Below is a small trained network, with its code and all its weights. Each question gives an input and a class and asks what happens when units are switched off, that is, made to give their printed mean instead of their output.

import numpy as np


def w(rows, s, z=0):
    codes = np.array(rows[::2]) - 128.0
    scale = np.full(codes.shape[1], s)
    scale[-1] = z or s
    return codes * scale


def f(y):
    return y / 2 * (1 + np.tanh(0.7978845608 * (y + 0.044715 * y**3)))


def log_softmax(a):
    a = a - a.max(-1, keepdims=True)
    return a - np.log(np.exp(a).sum(-1, keepdims=True))


def net(x, mask):
    res = np.array(x, float).reshape(1, 8) / 4 @ E
    y = f(res @ A[0][:, :-1].T + A[0][:, -1])
    res = res + np.where(mask, y, B[0][:, -1]) @ B[0][:, :-1]
    return log_softmax(res[-1] @ U[:, :-1].T + U[:, -1])


A, B = {}, {}
E = w([
[124,161,147,123,145,76,157,141,145,91],'x0',
[77,119,93,166,194,209,201,74,184,98],'x1',
[122,140,146,125,155,80,152,130,130,100],'x2',
[116,130,131,99,128,128,136,137,135,133],'x3',
[138,91,96,183,118,158,96,136,94,108],'x4',
[104,133,75,100,174,90,95,131,185,152],'x5',
[128,86,146,149,121,155,118,93,84,150],'x6',
[127,87,255,190,113,143,94,185,245,118],'x7',
],0.0073)
A[0] = w([
[91,175,115,97,128,160,122,144,73,129,2],'n0',
[114,100,165,127,108,181,136,112,140,139,91],'n1',
[178,216,153,89,133,94,88,137,135,158,169],'n2',
[175,48,153,109,80,215,96,40,75,159,186],'n3',
[94,85,199,192,113,103,131,146,154,168,47],'n4',
[119,71,178,128,143,159,113,214,178,108,54],'n5',
[153,180,57,96,136,121,150,106,41,124,56],'n6',
[115,188,114,135,163,253,151,99,174,64,77],'n7',
[187,129,105,114,50,72,126,203,109,193,78],'n8',
[211,127,149,111,96,110,53,129,90,119,95],'n9',
],0.007,0.0038)
B[0] = w([
[220,189,136,181,138,161,86,162,78,140,117],'n0',
[164,159,117,157,146,24,132,46,96,114,149],'n1',
[71,66,68,120,104,95,174,160,140,124,213],'n2',
[72,119,113,183,16,111,117,165,176,121,253],'n3',
[124,216,147,99,147,137,68,185,97,86,190],'n4',
[226,255,145,131,155,210,112,99,188,164,208],'n5',
[219,226,131,55,122,167,20,6,144,91,212],'n6',
[120,107,52,146,197,48,145,231,19,230,215],'n7',
[137,125,116,181,185,50,186,140,94,166,209],'n8',
[110,36,125,133,195,108,153,244,159,159,199],'n9',
],0.0066,0.0044)
U = w([
[90,109,102,119,84,107,158,81,133,59,254],'0',
[199,251,178,83,132,181,1,45,107,66,43],'1',
[103,6,105,150,225,96,236,165,17,165,39],'2',
[86,45,131,74,92,140,159,74,125,49,153],'3',
],0.0054,0.004)

Each question gives the input, the list of numbers given to net, and the class t.
The units are the neurons (one row each of A and B). Each row of codes is followed by its name. A weight is (code - 128) times the scale printed after its matrix; where a second scale follows, it is the last column's (A, B and U).
mask holds one flag per neuron, in row order. A switched-off neuron (its flag False) gives its mean, the last column of its row in B, instead of its output. The means were averaged over made-up inputs and are rounded, as every weight is.
A unit's drop is (log p(t) with every unit on - log p(t) with that unit switched off) / (log p(t) with every unit on - log p(t) with every unit switched off).
The circuit of an input: a set's keep is (log p(t) with only the set's units on - log p(t) with every unit switched off) / (log p(t) with every unit on - log p(t) with every unit switched off). Starting from all 10 units, units are removed one at a time, each time the one whose removal leaves the highest keep (on an exact tie, the one counted first), for as long as the keep stays at least 0.8.
units of the circuit, in order: the units of the circuit, biggest drop first
most important unit: the unit with the biggest drop
k most important neurons: the k neurons with the biggest drops, biggest first
drop of u: that unit's drop, to one decimal
input [1,0,-8,6,3,7,1,-8], class 1: units of the circuit, in order	[n6]
input [7,-8,-8,-5,0,4,-1,-2], class 2: units of the circuit, in order	[n8, n9]
input [7,2,-2,0,-2,-3,5,8], class 1: units of the circuit, in order	[n5, n4]
input [-3,-4,2,-5,6,-6,7,8], class 1: 4 most important neurons	[n5, n4, n2, n7]
input [-7,8,-2,-6,-8,3,-1,0], class 2: 2 most important neurons	[n7, n6]
input [-5,8,0,5,-3,0,-1,-1], class 2: 2 most important neurons	[n7, n6]
input [-7,-8,2,-1,-2,-1,-1,-3], class 2: 2 most important neurons	[n8, n9]
input [-4,-6,4,-2,-4,3,-5,0], class 2: 2 most important neurons	[n8, n6]
input [-6,-1,1,-4,-4,2,3,-5], class 1: 2 most important neurons	[n6, n7]
input [-1,-8,-7,3,-8,-8,3,-2], class 2: 2 most important neurons	[n8, n9]
input [-4,7,-3,4,-1,2,-6,-7], class 1: 2 most important neurons	[n6, n2]
input [4,7,-3,-3,6,-2,0,2], class 2: 2 most important neurons	[n7, n6]
input [-5,-8,2,8,3,1,-1,7], class 2: 4 most important neurons	[n9, n8, n6, n2]
input [-1,8,-3,-2,-1,-2,-2,-2], class 2: most important unit	n7
input [8,-5,-7,5,2,4,6,-7], class 1: drop of n5	-0.1
input [-6,4,-5,-5,-5,4,-2,-7], class 1: drop of n9	0.1
input [4,-5,0,8,3,1,-4,0], class 2: drop of n3	0.2
